Below are the code and all the weights of a small trained network. Each question names an input and a target symbol and asks about switching units off, where a switched-off unit gives its printed mean instead of its output.

import numpy as np


def w(rows, s, z=0):
    codes = np.array(rows[::2]) - 128.0
    scale = np.full(codes.shape[1], s)
    scale[-1] = z or s
    return codes * scale


def f(y):
    return np.maximum(y, 0)


def softmax(a):
    e = np.exp(a - a.max(-1, keepdims=True))
    return e / e.sum(-1, keepdims=True)


def log_softmax(a):
    a = a - a.max(-1, keepdims=True)
    return a - np.log(np.exp(a).sum(-1, keepdims=True))


def net(x, mask):
    ids = ['αγδεζθλξπστφψ'.index(c) for c in x.split()]
    T = len(ids)
    res = E[ids] + P[:T]
    u = 0
    for l in range(2):
        r = res
        for j in range(3):
            rows = slice(4 * j, 4 * j + 4)
            q, k, v = (r @ M[l][rows].T for M in (Q, K, V))
            z = softmax(np.where(np.tri(T) > 0, q @ k.T / 4**0.5, -1e9)) @ v
            o = O[l][rows]
            res = res + np.where(mask[u + j], z, o[:, -1]) @ o[:, :-1]
        u += 3
        y = f(res @ A[l][:, :-1].T + A[l][:, -1])
        res = res + np.where(mask[u : u + 12], y, B[l][:, -1]) @ B[l][:, :-1]
        u += 12
    return log_softmax(res[-1] @ U[:, :-1].T + U[:, -1])


Q, K, V, O, A, B = {}, {}, {}, {}, {}, {}
E = w([
[168,193,97,96,72,107],'α',
[93,94,208,107,121,110],'γ',
[49,77,164,154,235,26],'δ',
[163,126,120,53,107,111],'ε',
[92,55,104,55,121,116],'ζ',
[182,91,154,193,130,105],'θ',
[140,89,7,103,32,99],'λ',
[181,126,189,117,147,92],'ξ',
[185,101,190,173,136,165],'π',
[224,122,153,168,155,166],'σ',
[116,186,163,124,158,168],'τ',
[135,64,100,85,153,59],'φ',
[138,49,173,180,129,181],'ψ',
],0.021)
P = w([
[147,106,170,231,5,39],'0',
[146,121,164,120,101,119],'1',
[144,119,163,102,121,125],'2',
[141,121,158,90,129,133],'3',
[133,124,153,88,131,137],'4',
[123,129,150,89,130,137],'5',
[115,133,146,91,128,139],'6',
[107,137,141,94,127,139],'7',
[99,141,138,96,127,140],'8',
[91,146,134,98,127,138],'9',
[86,150,131,102,129,137],'10',
[80,153,127,104,132,137],'11',
[73,158,124,105,131,133],'12',
],0.013)
Q[0] = w([
[106,115,187,114,127,149],'0.h0',
[81,67,107,128,61,184],'0.h0',
[111,86,80,37,131,132],'0.h0',
[131,177,166,113,167,174],'0.h0',
[135,139,137,120,52,123],'0.h1',
[102,68,110,129,159,156],'0.h1',
[154,150,88,121,111,159],'0.h1',
[132,143,119,93,101,164],'0.h1',
[88,112,161,179,98,172],'0.h2',
[163,58,29,226,93,56],'0.h2',
[119,100,181,116,98,11],'0.h2',
[179,91,79,145,74,157],'0.h2',
],0.011)
K[0] = w([
[87,117,204,141,96,177],'0.h0',
[120,108,70,114,104,169],'0.h0',
[121,133,108,11,131,62],'0.h0',
[141,211,160,125,129,157],'0.h0',
[172,149,91,105,118,130],'0.h1',
[102,69,141,103,107,138],'0.h1',
[127,122,126,110,87,117],'0.h1',
[82,175,115,124,135,185],'0.h1',
[83,104,180,160,127,131],'0.h2',
[114,63,52,148,141,72],'0.h2',
[118,119,164,98,92,24],'0.h2',
[196,68,68,141,74,187],'0.h2',
],0.011)
V[0] = w([
[48,116,129,83,107,161],'0.h0',
[49,154,213,186,226,40],'0.h0',
[169,80,111,13,176,59],'0.h0',
[186,90,200,74,55,148],'0.h0',
[95,73,93,191,61,105],'0.h1',
[129,100,217,144,70,4],'0.h1',
[137,152,88,243,137,106],'0.h1',
[55,209,105,138,110,156],'0.h1',
[92,144,153,108,20,97],'0.h2',
[238,249,198,176,184,75],'0.h2',
[245,2,161,133,95,160],'0.h2',
[91,87,123,143,114,205],'0.h2',
],0.0063)
O[0] = w([
[196,88,125,136,202,185,122],'0.h0',
[28,130,151,89,109,242,156],'0.h0',
[126,203,120,163,91,72,148],'0.h0',
[163,205,174,145,152,87,226],'0.h0',
[183,174,89,106,71,178,118],'0.h1',
[198,131,181,163,111,127,254],'0.h1',
[74,125,159,94,39,205,91],'0.h1',
[92,103,73,144,170,175,86],'0.h1',
[126,104,122,140,147,163,176],'0.h2',
[149,150,115,203,58,63,192],'0.h2',
[3,145,66,133,196,110,153],'0.h2',
[115,178,164,70,101,199,104],'0.h2',
],0.0053,0.006)
A[0] = w([
[1,164,138,40,208,195,13],'0.n0',
[32,90,94,127,103,170,94],'0.n1',
[99,137,100,32,70,92,227],'0.n2',
[86,64,100,53,167,81,170],'0.n3',
[21,85,160,87,143,170,85],'0.n4',
[50,19,144,204,114,52,20],'0.n5',
[118,153,243,156,135,135,145],'0.n6',
[117,231,172,93,89,139,137],'0.n7',
[125,107,14,133,75,125,60],'0.n8',
[119,158,209,65,185,79,67],'0.n9',
[136,16,149,118,191,150,254],'0.n10',
[67,79,134,84,48,139,68],'0.n11',
],0.0091,0.0033)
B[0] = w([
[18,16,88,117,183,39,159],'0.n0',
[85,164,167,90,189,155,133],'0.n1',
[255,136,195,90,110,104,180],'0.n2',
[185,235,121,172,139,102,164],'0.n3',
[101,179,21,186,181,141,161],'0.n4',
[237,107,187,64,69,218,168],'0.n5',
[171,53,115,166,147,217,246],'0.n6',
[188,115,160,109,196,120,206],'0.n7',
[154,10,101,214,152,63,147],'0.n8',
[90,107,79,144,83,231,203],'0.n9',
[201,213,178,90,117,109,180],'0.n10',
[224,181,148,97,87,125,139],'0.n11',
],0.0068,0.011)
Q[1] = w([
[193,212,138,34,113,182],'1.h0',
[135,200,155,51,93,123],'1.h0',
[107,141,56,74,137,123],'1.h0',
[129,157,142,178,174,180],'1.h0',
[133,103,104,134,83,151],'1.h1',
[165,158,199,114,125,154],'1.h1',
[181,188,127,157,169,136],'1.h1',
[140,108,102,187,181,181],'1.h1',
[162,154,135,87,108,112],'1.h2',
[126,192,229,42,164,83],'1.h2',
[187,184,177,5,129,121],'1.h2',
[115,184,165,31,128,139],'1.h2',
],0.012)
K[1] = w([
[174,125,207,201,115,91],'1.h0',
[159,149,176,155,6,173],'1.h0',
[170,142,91,107,109,82],'1.h0',
[102,128,134,116,137,170],'1.h0',
[97,99,104,166,167,93],'1.h1',
[164,156,194,121,143,131],'1.h1',
[138,147,135,149,143,130],'1.h1',
[113,128,64,153,215,142],'1.h1',
[186,120,150,139,139,145],'1.h2',
[114,193,101,147,90,164],'1.h2',
[181,144,168,99,72,119],'1.h2',
[199,123,112,97,114,130],'1.h2',
],0.016)
V[1] = w([
[126,138,85,1,130,115],'1.h0',
[81,42,68,132,41,124],'1.h0',
[67,140,84,194,4,72],'1.h0',
[134,92,61,115,163,221],'1.h0',
[137,183,146,137,189,153],'1.h1',
[63,135,93,217,178,95],'1.h1',
[102,134,165,129,122,150],'1.h1',
[114,46,138,117,82,94],'1.h1',
[160,190,138,96,134,85],'1.h2',
[108,146,161,171,186,109],'1.h2',
[100,74,176,126,180,93],'1.h2',
[147,156,166,93,142,157],'1.h2',
],0.0099)
O[1] = w([
[66,108,49,190,113,171,3],'1.h0',
[201,174,46,155,204,91,80],'1.h0',
[179,140,86,178,209,145,30],'1.h0',
[151,167,51,61,24,164,154],'1.h0',
[133,68,145,159,86,172,150],'1.h1',
[197,148,180,71,175,172,17],'1.h1',
[143,95,12,94,113,53,144],'1.h1',
[86,170,163,79,193,83,123],'1.h1',
[121,107,168,224,77,152,130],'1.h2',
[75,184,169,71,150,127,102],'1.h2',
[72,254,215,68,146,40,101],'1.h2',
[73,104,150,151,55,155,174],'1.h2',
],0.0076,0.017)
A[1] = w([
[113,82,73,140,190,92,129],'1.n0',
[78,180,101,77,136,71,169],'1.n1',
[126,157,109,111,143,76,110],'1.n2',
[108,117,101,117,89,165,112],'1.n3',
[112,143,143,197,155,130,106],'1.n4',
[98,137,128,191,92,168,165],'1.n5',
[162,99,162,143,79,141,64],'1.n6',
[156,170,55,112,97,89,137],'1.n7',
[28,122,97,85,130,143,205],'1.n8',
[112,189,48,146,190,158,124],'1.n9',
[133,180,142,132,102,105,255],'1.n10',
[2,146,89,91,154,143,114],'1.n11',
],0.016,0.0066)
B[1] = w([
[159,124,91,195,69,77,149],'1.n0',
[105,251,170,211,105,157,151],'1.n1',
[126,131,127,73,170,86,151],'1.n2',
[138,125,163,190,176,129,200],'1.n3',
[72,145,96,90,136,196,151],'1.n4',
[135,118,121,73,173,107,180],'1.n5',
[154,163,104,117,103,117,253],'1.n6',
[132,126,100,96,115,204,160],'1.n7',
[80,88,98,171,181,121,166],'1.n8',
[41,113,176,108,154,176,130],'1.n9',
[88,67,171,98,160,165,169],'1.n10',
[146,211,63,78,124,42,143],'1.n11',
],0.012,0.032)
U = w([
[159,161,115,73,208,160,84],'α',
[171,101,104,53,218,122,57],'γ',
[98,148,82,175,72,161,88],'δ',
[173,169,142,206,189,149,112],'ε',
[73,51,198,191,155,198,253],'ζ',
[141,145,82,130,169,189,115],'θ',
[63,55,66,1,158,92,200],'λ',
[212,132,173,144,110,165,131],'ξ',
[164,145,40,101,133,84,114],'π',
[123,190,144,171,120,160,60],'σ',
[139,150,163,145,166,84,52],'τ',
[76,156,110,202,91,73,173],'φ',
[141,154,55,51,147,163,98],'ψ',
],0.0088,0.0063)

Each question gives the input, a string of symbols that net reads in full, and the target symbol t.
The units are the heads (4 rows each of Q, K, V and O) and the neurons (one row each of A and B). Each row of codes is followed by its name. A weight is (code - 128) times the scale printed after its matrix; where a second scale follows, it is the last column's (O, A, B and U).
mask holds one flag per unit, layer by layer, with each layer's heads first. A switched-off unit (its flag False) gives its mean, the last column of its rows in O or B, instead of its output. The means were averaged over made-up inputs and are rounded, as every weight is.
A unit's drop is (log p(t) with every unit on - log p(t) with that unit switched off) / (log p(t) with every unit on - log p(t) with every unit switched off).
The circuit of an input: a set's keep is (log p(t) with only the set's units on - log p(t) with every unit switched off) / (log p(t) with every unit on - log p(t) with every unit switched off). Starting from the 12 units with the biggest drops (on a tie, the unit counted first), units are removed one at a time, each time the one whose removal leaves the highest keep (on an exact tie, the one counted first), for as long as the keep stays at least 0.8.
units of the circuit, in order: the units of the circuit, biggest drop first
unit that matters most: the unit with the biggest drop
top k neurons: the k neurons with the biggest drops, biggest first
top k neurons in layer l: the k neurons of layer l with the biggest drops, biggest first
which heads matter: for each layer, one digit per head in row order, 1 if its drop is at least 0.15 and else 0, layers parted by /
input ξ τ ζ ε, target τ: top 2 neurons -> 1.n1, 0.n5
input δ γ ψ θ τ δ τ γ τ θ π τ α, target δ: which heads matter -> 111 / 011
input ψ δ τ δ, target ζ: top 2 neurons in layer 1 -> 1.n3, 1.n8
input ε τ π φ δ τ, target ζ: units of the circuit, in order -> 0.n10, 1.h0
input γ τ θ σ σ λ, target π: units of the circuit, in order -> 0.n8, 1.h0
input τ γ ψ λ α γ ψ ε ψ α τ τ γ, target λ: which heads matter -> 111 / 111
input α τ γ τ σ α τ ψ γ ψ σ, target ζ: which heads matter -> 011 / 101
input θ π τ ε φ τ ψ α τ τ, target φ: top 3 neurons -> 0.n0, 1.n11, 0.n10
input α τ λ τ τ λ λ γ α ε, target ε: units of the circuit, in order -> 1.h0
input φ φ ε λ λ τ φ α α φ τ α, target φ: top 4 neurons -> 1.n0, 0.n5, 0.n6, 0.n9
input γ γ τ, target ξ: which heads matter -> 001 / 010
input ψ φ γ σ τ ξ φ α θ τ τ, target λ: which heads matter -> 111 / 101
input τ γ τ ψ δ τ θ α, target ξ: units of the circuit, in order -> 1.h2, 0.n2
input σ δ γ γ ξ θ ψ ε τ τ ε ψ α, target γ: which heads matter -> 111 / 100
input σ ζ τ ξ ε γ α φ α φ τ, target ζ: which heads matter -> 111 / 110
input γ α φ τ ψ, target ξ: which heads matter -> 010 / 000
input ψ ξ τ α, target ψ: top 2 neurons in layer 0 -> 0.n5, 0.n6
input σ γ π α, target γ: unit that matters most -> 0.n5
input π π τ γ τ τ δ φ σ ε, target α: top 2 neurons -> 0.n5, 1.n1
input λ δ γ ψ τ δ γ α, target θ: top 3 neurons -> 1.n9, 1.n7, 0.n8
input γ γ θ ζ ξ τ ξ τ ξ α, target σ: top 4 neurons -> 1.n1, 0.n5, 0.n6, 1.n7
input α γ δ τ τ π ε λ γ ψ γ, target λ: top 3 neurons -> 0.n0, 0.n10, 0.n4
input δ δ ψ φ σ α θ λ ε, target δ: unit that matters most -> 0.h0
input π θ θ τ τ λ γ τ α, target α: top 3 neurons in layer 0 -> 0.n5, 0.n6, 0.n2
input τ τ α δ λ τ δ λ δ, target λ: top 4 neurons in layer 0 -> 0.n0, 0.n10, 0.n3, 0.n5
input π σ τ ψ λ τ φ φ γ, target ξ: which heads matter -> 000 / 000
input ε ε α δ λ ζ, target ζ: top 2 neurons in layer 0 -> 0.n9, 0.n6
input τ α α ξ τ ψ α τ α τ π σ ζ, target ξ: unit that matters most -> 0.h2
input ξ π φ α α γ α φ, target τ: top 4 neurons -> 1.n1, 0.n5, 0.n6, 1.n2
